Here is a tiny trained network, its code and every weight. The questions are about switching its units off for an input and a target symbol, where a switched-off unit gives its printed mean instead of its output.

import numpy as np


def w(rows, s, z=0):
    codes = np.array(rows[::2]) - 128.0
    scale = np.full(codes.shape[1], s)
    scale[-1] = z or s
    return codes * scale


def softmax(a):
    e = np.exp(a - a.max(-1, keepdims=True))
    return e / e.sum(-1, keepdims=True)


def log_softmax(a):
    a = a - a.max(-1, keepdims=True)
    return a - np.log(np.exp(a).sum(-1, keepdims=True))


def net(x, mask):
    ids = ['ΓΔΞΨαβεζημπτφω'.index(c) for c in x.split()]
    T = len(ids)
    res = E[ids] + P[:T]
    u = 0
    for l in range(2):
        r = res
        for j in range(3):
            rows = slice(4 * j, 4 * j + 4)
            q, k, v = (r @ M[l][rows].T for M in (Q, K, V))
            z = softmax(np.where(np.tri(T) > 0, q @ k.T / 4**0.5, -1e9)) @ v
            o = O[l][rows]
            res = res + np.where(mask[u + j], z, o[:, -1]) @ o[:, :-1]
        u += 3
    return log_softmax(res[-1] @ U[:, :-1].T + U[:, -1])


Q, K, V, O = {}, {}, {}, {}
E = w([
[193,148,138],'Γ',
[106,138,50],'Δ',
[150,107,83],'Ξ',
[72,13,191],'Ψ',
[198,103,131],'α',
[161,122,99],'β',
[134,175,112],'ε',
[167,7,95],'ζ',
[99,58,59],'η',
[175,172,138],'μ',
[156,150,98],'π',
[127,133,70],'τ',
[69,113,53],'φ',
[133,176,111],'ω',
],0.017)
P = w([
[190,41,1],'0',
[111,90,55],'1',
[73,111,84],'2',
[49,124,104],'3',
[27,135,116],'4',
[14,148,128],'5',
],0.0095)
Q[0] = w([
[69,97,164],'L0H1',
[145,201,131],'L0H1',
[121,176,76],'L0H1',
[175,110,249],'L0H1',
[146,140,130],'L0H2',
[83,156,118],'L0H2',
[154,117,143],'L0H2',
[119,104,144],'L0H2',
[120,141,119],'L0H3',
[72,173,214],'L0H3',
[37,217,119],'L0H3',
[85,91,93],'L0H3',
],0.017)
K[0] = w([
[64,107,155],'L0H1',
[145,202,125],'L0H1',
[115,181,71],'L0H1',
[190,97,255],'L0H1',
[149,147,140],'L0H2',
[126,131,93],'L0H2',
[140,123,146],'L0H2',
[112,92,121],'L0H2',
[106,134,119],'L0H3',
[185,229,97],'L0H3',
[43,198,47],'L0H3',
[122,52,86],'L0H3',
],0.015)
V[0] = w([
[70,154,90],'L0H1',
[94,110,107],'L0H1',
[204,119,170],'L0H1',
[188,143,171],'L0H1',
[67,111,170],'L0H2',
[254,148,59],'L0H2',
[71,85,145],'L0H2',
[128,146,142],'L0H2',
[132,82,214],'L0H3',
[99,118,143],'L0H3',
[126,132,121],'L0H3',
[76,85,205],'L0H3',
],0.012)
O[0] = w([
[198,93,92,146],'L0H1',
[155,121,154,191],'L0H1',
[51,156,144,76],'L0H1',
[68,154,104,35],'L0H1',
[69,155,125,65],'L0H2',
[248,87,133,255],'L0H2',
[68,181,183,151],'L0H2',
[130,110,92,75],'L0H2',
[168,72,97,78],'L0H3',
[148,146,115,111],'L0H3',
[125,133,130,131],'L0H3',
[181,117,87,64],'L0H3',
],0.012,0.0094)
Q[1] = w([
[120,129,15],'L1H1',
[112,113,167],'L1H1',
[107,147,128],'L1H1',
[168,253,61],'L1H1',
[58,127,78],'L1H2',
[16,106,65],'L1H2',
[148,148,138],'L1H2',
[83,182,24],'L1H2',
[123,95,10],'L1H3',
[94,76,171],'L1H3',
[222,205,97],'L1H3',
[117,170,184],'L1H3',
],0.019)
K[1] = w([
[94,108,53],'L1H1',
[119,105,162],'L1H1',
[105,119,136],'L1H1',
[156,251,61],'L1H1',
[120,166,83],'L1H2',
[109,191,32],'L1H2',
[112,83,179],'L1H2',
[206,237,116],'L1H2',
[119,108,18],'L1H3',
[118,66,171],'L1H3',
[190,216,119],'L1H3',
[110,167,164],'L1H3',
],0.02)
V[1] = w([
[148,140,53],'L1H1',
[104,111,145],'L1H1',
[195,174,44],'L1H1',
[47,69,138],'L1H1',
[124,99,134],'L1H2',
[216,123,79],'L1H2',
[198,86,85],'L1H2',
[160,143,102],'L1H2',
[128,68,155],'L1H3',
[124,119,229],'L1H3',
[115,255,213],'L1H3',
[128,182,100],'L1H3',
],0.0073)
O[1] = w([
[119,70,182,136],'L1H1',
[146,140,114,115],'L1H1',
[80,76,183,163],'L1H1',
[199,120,133,80],'L1H1',
[127,162,90,154],'L1H2',
[78,35,54,232],'L1H2',
[90,103,14,250],'L1H2',
[111,68,129,147],'L1H2',
[93,184,91,171],'L1H3',
[111,130,30,138],'L1H3',
[192,2,79,34],'L1H3',
[161,73,162,89],'L1H3',
],0.0063,0.02)
U = w([
[142,110,142,11],'Γ',
[142,105,151,35],'Δ',
[145,108,150,35],'Ξ',
[1,147,131,204],'Ψ',
[142,115,154,77],'α',
[143,109,146,17],'β',
[154,115,134,2],'ε',
[189,167,108,95],'ζ',
[181,159,125,116],'η',
[160,116,152,86],'μ',
[153,116,149,80],'π',
[163,138,137,90],'τ',
[232,80,82,224],'φ',
[162,117,148,68],'ω',
],0.0093,0.0051)

Each question gives the input, a string of symbols that net reads in full, and the target symbol t.
The units are the heads (4 rows each of Q, K, V and O). Each row of codes is followed by its name. A weight is (code - 128) times the scale printed after its matrix; where a second scale follows, it is the last column's (O and U).
mask holds one flag per head, layer by layer. A switched-off head (its flag False) gives its mean, the last column of its rows in O, instead of its output. The means were averaged over made-up inputs and are rounded, as every weight is.
A unit's drop is (log p(t) with every unit on - log p(t) with that unit switched off) / (log p(t) with every unit on - log p(t) with every unit switched off).
The circuit of an input: a set's keep is (log p(t) with only the set's units on - log p(t) with every unit switched off) / (log p(t) with every unit on - log p(t) with every unit switched off). Starting from all 6 units, units are removed one at a time, each time the one whose removal leaves the highest keep (on an exact tie, the one counted first), for as long as the keep stays at least 0.8.
circuit, biggest first: the units of the circuit, biggest drop first
which heads matter: for each layer, one digit per head in row order, 1 if its drop is at least 0.15 and else 0, layers parted by /
drop of u: that unit's drop, to one decimal
input ζ α μ ω, target φ: which heads matter -> 100 / 001
input ζ ζ τ ζ, target Ψ: circuit, biggest first -> (L1H3)
input π ζ η φ, target φ: which heads matter -> 101 / 000
input ζ η ζ ζ μ, target φ: which heads matter -> 000 / 001
input Γ ω τ η, target φ: which heads matter -> 101 / 000
input Γ ζ Ψ Γ ζ, target ζ: which heads matter -> 110 / 110
input ζ η ζ Δ η τ, target φ: which heads matter -> 101 / 001
input Γ Δ α α τ α, target Ψ: circuit, biggest first -> (L0H2 L1H1)
input ζ η η Γ ζ, target Ψ: which heads matter -> 010 / 001
input ζ ζ ζ μ, target φ: which heads matter -> 010 / 001
input ζ ζ α ζ Δ, target φ: which heads matter -> 110 / 001
input ζ ζ ε, target φ: which heads matter -> 010 / 001
input ζ Δ η ζ π Γ, target φ: which heads matter -> 000 / 001
input ζ μ ζ Γ ζ Ξ, target φ: circuit, biggest first -> (L1H3)
input ζ ζ ζ ζ Δ π, target φ: drop of L0H1 -> 0.1
input η ζ ζ η ζ π, target φ: drop of L0H1 -> 0.2
input Γ ζ Γ, target Ψ: drop of L0H2 -> 0.9
